Below is a small trained network, with its code and all its weights. Each question gives an input and a target symbol and asks what happens when units are switched off, that is, made to give their printed mean instead of their output.

import numpy as np


def w(rows, s, z=0):
    codes = np.array(rows[::2]) - 128.0
    scale = np.full(codes.shape[1], s)
    scale[-1] = z or s
    return codes * scale


def norm(h):
    return h / np.sqrt((h * h).mean(-1, keepdims=True) + 1e-5)


def f(y):
    return y / 2 * (1 + np.tanh(0.7978845608 * (y + 0.044715 * y**3)))


def softmax(a):
    e = np.exp(a - a.max(-1, keepdims=True))
    return e / e.sum(-1, keepdims=True)


def log_softmax(a):
    a = a - a.max(-1, keepdims=True)
    return a - np.log(np.exp(a).sum(-1, keepdims=True))


def net(x, mask):
    ids = ['ΘΣΦαβεμξπτψ'.index(c) for c in x.split()]
    T = len(ids)
    res = E[ids] + P[:T]
    u = 0
    for l in range(2):
        r = norm(res)
        for j in range(2):
            rows = slice(3 * j, 3 * j + 3)
            q, k, v = (r @ M[l][rows].T for M in (Q, K, V))
            z = softmax(np.where(np.tri(T) > 0, q @ k.T / 3**0.5, -1e9)) @ v
            o = O[l][rows]
            res = res + np.where(mask[u + j], z, o[:, -1]) @ o[:, :-1]
        u += 2
        y = f(norm(res) @ A[l][:, :-1].T + A[l][:, -1])
        res = res + np.where(mask[u : u + 12], y, B[l][:, -1]) @ B[l][:, :-1]
        u += 12
    return log_softmax(norm(res)[-1] @ U[:, :-1].T + U[:, -1])


Q, K, V, O, A, B = {}, {}, {}, {}, {}, {}
E = w([
[40,104,127,113,103],'Θ',
[94,174,202,172,14],'Σ',
[207,96,88,153,158],'Φ',
[140,213,97,30,129],'α',
[98,88,94,110,125],'β',
[2,109,128,111,100],'ε',
[245,142,182,128,96],'μ',
[20,42,155,211,81],'ξ',
[151,53,124,235,135],'π',
[136,194,45,107,140],'τ',
[30,112,109,71,96],'ψ',
],0.0068)
P = w([
[56,201,156,192,254],'0',
[172,73,106,52,177],'1',
[184,67,31,164,8],'2',
[169,50,118,71,207],'3',
[177,68,36,145,17],'4',
[168,45,118,74,211],'5',
[180,69,39,136,28],'6',
[163,41,122,70,219],'7',
[174,65,37,144,33],'8',
[150,43,132,64,222],'9',
],0.0029)
Q[0] = w([
[52,53,151,149,69],'0.h0',
[168,70,170,140,145],'0.h0',
[128,158,8,107,144],'0.h0',
[115,133,43,148,106],'0.h1',
[144,197,160,166,77],'0.h1',
[146,188,117,105,104],'0.h1',
],0.011)
K[0] = w([
[93,107,164,153,71],'0.h0',
[177,76,189,140,137],'0.h0',
[115,133,8,118,131],'0.h0',
[97,166,51,166,120],'0.h1',
[78,93,113,108,202],'0.h1',
[97,90,97,115,140],'0.h1',
],0.012)
V[0] = w([
[110,120,97,178,128],'0.h0',
[194,166,201,157,103],'0.h0',
[130,252,8,150,179],'0.h0',
[24,138,105,169,155],'0.h1',
[159,196,38,177,126],'0.h1',
[77,179,207,198,22],'0.h1',
],0.0039)
O[0] = w([
[85,161,184,201,205,168],'0.h0',
[73,139,89,20,103,2],'0.h0',
[3,91,167,170,125,92],'0.h0',
[123,23,95,124,175,198],'0.h1',
[94,61,89,124,156,142],'0.h1',
[107,178,102,87,111,138],'0.h1',
],0.0034,0.0019)
A[0] = w([
[207,118,100,130,105,109],'0.n0',
[173,174,111,113,37,177],'0.n1',
[160,73,122,173,162,203],'0.n2',
[161,87,109,38,100,166],'0.n3',
[97,123,99,134,133,187],'0.n4',
[143,99,255,137,52,6],'0.n5',
[89,138,165,117,52,81],'0.n6',
[101,87,140,158,134,212],'0.n7',
[110,199,74,167,65,95],'0.n8',
[138,172,103,111,184,168],'0.n9',
[80,153,137,132,169,194],'0.n10',
[81,95,174,167,147,202],'0.n11',
],0.0071,0.0016)
B[0] = w([
[70,172,139,190,113,184],'0.n0',
[97,19,122,171,134,197],'0.n1',
[95,212,118,27,153,251],'0.n2',
[126,200,125,126,68,251],'0.n3',
[189,116,153,105,63,208],'0.n4',
[99,155,36,2,162,149],'0.n5',
[132,221,72,157,208,166],'0.n6',
[145,161,145,67,80,241],'0.n7',
[192,113,177,118,183,153],'0.n8',
[95,73,135,77,56,137],'0.n9',
[203,95,142,145,140,170],'0.n10',
[184,149,112,120,89,226],'0.n11',
],0.0048,0.0025)
Q[1] = w([
[189,71,133,172,122],'1.h0',
[102,164,212,73,179],'1.h0',
[136,123,151,14,160],'1.h0',
[151,82,166,35,151],'1.h1',
[124,176,212,48,112],'1.h1',
[88,197,252,112,145],'1.h1',
],0.011)
K[1] = w([
[161,111,224,131,126],'1.h0',
[188,139,29,74,66],'1.h0',
[179,52,12,79,120],'1.h0',
[172,79,135,74,95],'1.h1',
[224,146,107,100,28],'1.h1',
[189,159,28,124,65],'1.h1',
],0.011)
V[1] = w([
[231,76,156,67,94],'1.h0',
[193,212,228,167,94],'1.h0',
[180,48,53,115,180],'1.h0',
[166,150,38,143,92],'1.h1',
[253,164,125,169,98],'1.h1',
[82,203,121,83,243],'1.h1',
],0.0063)
O[1] = w([
[191,35,215,68,152,182],'1.h0',
[133,191,253,51,73,5],'1.h0',
[164,40,57,173,185,157],'1.h0',
[122,103,34,122,50,54],'1.h1',
[236,148,60,86,117,23],'1.h1',
[55,128,150,7,152,85],'1.h1',
],0.0051,0.0027)
A[1] = w([
[94,191,65,190,203,138],'1.n0',
[147,182,114,110,254,216],'1.n1',
[24,70,136,170,205,39],'1.n2',
[124,86,106,195,156,38],'1.n3',
[172,206,172,83,89,249],'1.n4',
[120,241,61,76,171,226],'1.n5',
[89,81,66,72,213,239],'1.n6',
[173,121,109,50,140,105],'1.n7',
[155,72,66,126,102,63],'1.n8',
[65,161,112,93,71,147],'1.n9',
[155,67,154,87,55,87],'1.n10',
[155,179,194,139,96,111],'1.n11',
],0.0067,0.0016)
B[1] = w([
[53,90,165,73,52,162],'1.n0',
[95,200,124,219,35,148],'1.n1',
[207,80,111,84,70,215],'1.n2',
[131,91,149,69,116,173],'1.n3',
[200,75,49,126,170,184],'1.n4',
[135,2,121,155,17,158],'1.n5',
[128,189,81,170,203,252],'1.n6',
[170,185,186,111,111,148],'1.n7',
[93,148,176,88,148,203],'1.n8',
[156,134,113,169,163,157],'1.n9',
[66,165,140,179,93,159],'1.n10',
[116,156,71,156,189,153],'1.n11',
],0.0054,0.0041)
U = w([
[176,167,210,215,219,199],'Θ',
[70,237,121,28,40,5],'Σ',
[112,231,85,56,229,55],'Φ',
[36,105,218,29,202,119],'α',
[158,21,94,139,246,99],'β',
[2,158,209,214,74,188],'ε',
[190,165,230,29,111,165],'μ',
[134,240,108,239,117,151],'ξ',
[244,106,93,126,40,150],'π',
[23,89,28,143,83,114],'τ',
[134,14,248,167,62,87],'ψ',
],0.011,0.0017)

Each question gives the input, a string of symbols that net reads in full, and the target symbol t.
The units are the heads (3 rows each of Q, K, V and O) and the neurons (one row each of A and B). Each row of codes is followed by its name. A weight is (code - 128) times the scale printed after its matrix; where a second scale follows, it is the last column's (O, A, B and U).
mask holds one flag per unit, layer by layer, with each layer's heads first. A switched-off unit (its flag False) gives its mean, the last column of its rows in O or B, instead of its output. The means were averaged over made-up inputs and are rounded, as every weight is.
A unit's drop is (log p(t) with every unit on - log p(t) with that unit switched off) / (log p(t) with every unit on - log p(t) with every unit switched off).
The circuit of an input: a set's keep is (log p(t) with only the set's units on - log p(t) with every unit switched off) / (log p(t) with every unit on - log p(t) with every unit switched off). Starting from the 12 units with the biggest drops (on a tie, the unit counted first), units are removed one at a time, each time the one whose removal leaves the highest keep (on an exact tie, the one counted first), for as long as the keep stays at least 0.8.
units of the circuit, in order: the units of the circuit, biggest drop first
unit that matters most: the unit with the biggest drop
k most important neurons: the k neurons with the biggest drops, biggest first
k most important neurons of layer l: the k neurons of layer l with the biggest drops, biggest first
heads that matter: for each layer, one digit per head in row order, 1 if its drop is at least 0.15 and else 0, layers parted by /
input μ τ β, target μ: units of the circuit, in order -> (1.h0)
input ε α μ, target ε: units of the circuit, in order -> (1.h0, 1.h1, 0.n1)
input ψ ε π Φ, target ξ: heads that matter -> 00 / 10
input α α Φ ε μ, target α: 2 most important neurons of layer 0 -> (0.n1, 0.n5)
input Σ Σ β ε Θ ε π β π Θ, target τ: 2 most important neurons of layer 0 -> (0.n11, 0.n0)
input ψ Φ ε β π ε Φ, target ψ: heads that matter -> 01 / 01
input τ ε α ψ ξ ψ ψ μ ψ π, target π: units of the circuit, in order -> (0.n2, 1.h1, 0.n1, 0.h1)
input ε τ ψ, target ε: units of the circuit, in order -> (1.h0, 1.h1, 0.n2)
input ψ ψ β ε α Θ μ, target ψ: heads that matter -> 01 / 00
input τ ξ α Σ τ α μ μ α π, target π: units of the circuit, in order -> (0.n2, 1.h1, 0.h1)
input α β τ ξ π π ξ ξ, target β: units of the circuit, in order -> (1.h0, 0.n2, 0.h0)
input ξ τ Σ Θ ε, target ξ: 3 most important neurons -> (0.n2, 0.n11, 0.n7)
input π ξ ψ ψ ε α ε Σ α, target π: heads that matter -> 00 / 11
input ξ ε α, target ξ: unit that matters most -> 1.h0
input π π π β, target Φ: 2 most important neurons of layer 0 -> (0.n2, 0.n1)
input Θ μ β, target Θ: 3 most important neurons -> (0.n11, 0.n10, 0.n5)
input ψ ε Φ, target ψ: 2 most important neurons of layer 0 -> (0.n3, 0.n10)
input ψ ξ ξ π μ α Φ ε π, target ψ: 4 most important neurons of layer 0 -> (0.n3, 0.n0, 0.n10, 0.n11)
input τ ε Φ μ ε α ξ μ τ, target τ: heads that matter -> 10 / 10
input τ π τ ε μ π μ Σ τ Σ, target τ: unit that matters most -> 0.n5
input π ε μ β, target π: units of the circuit, in order -> (1.h1, 0.h1)
input α Θ β α ψ π β, target α: 4 most important neurons of layer 0 -> (0.n5, 0.n1, 0.n7, 0.n10)
input Φ ψ β ε, target ψ: heads that matter -> 00 / 11
input Φ α Φ ξ π μ β, target Φ: 2 most important neurons of layer 0 -> (0.n2, 0.n3)
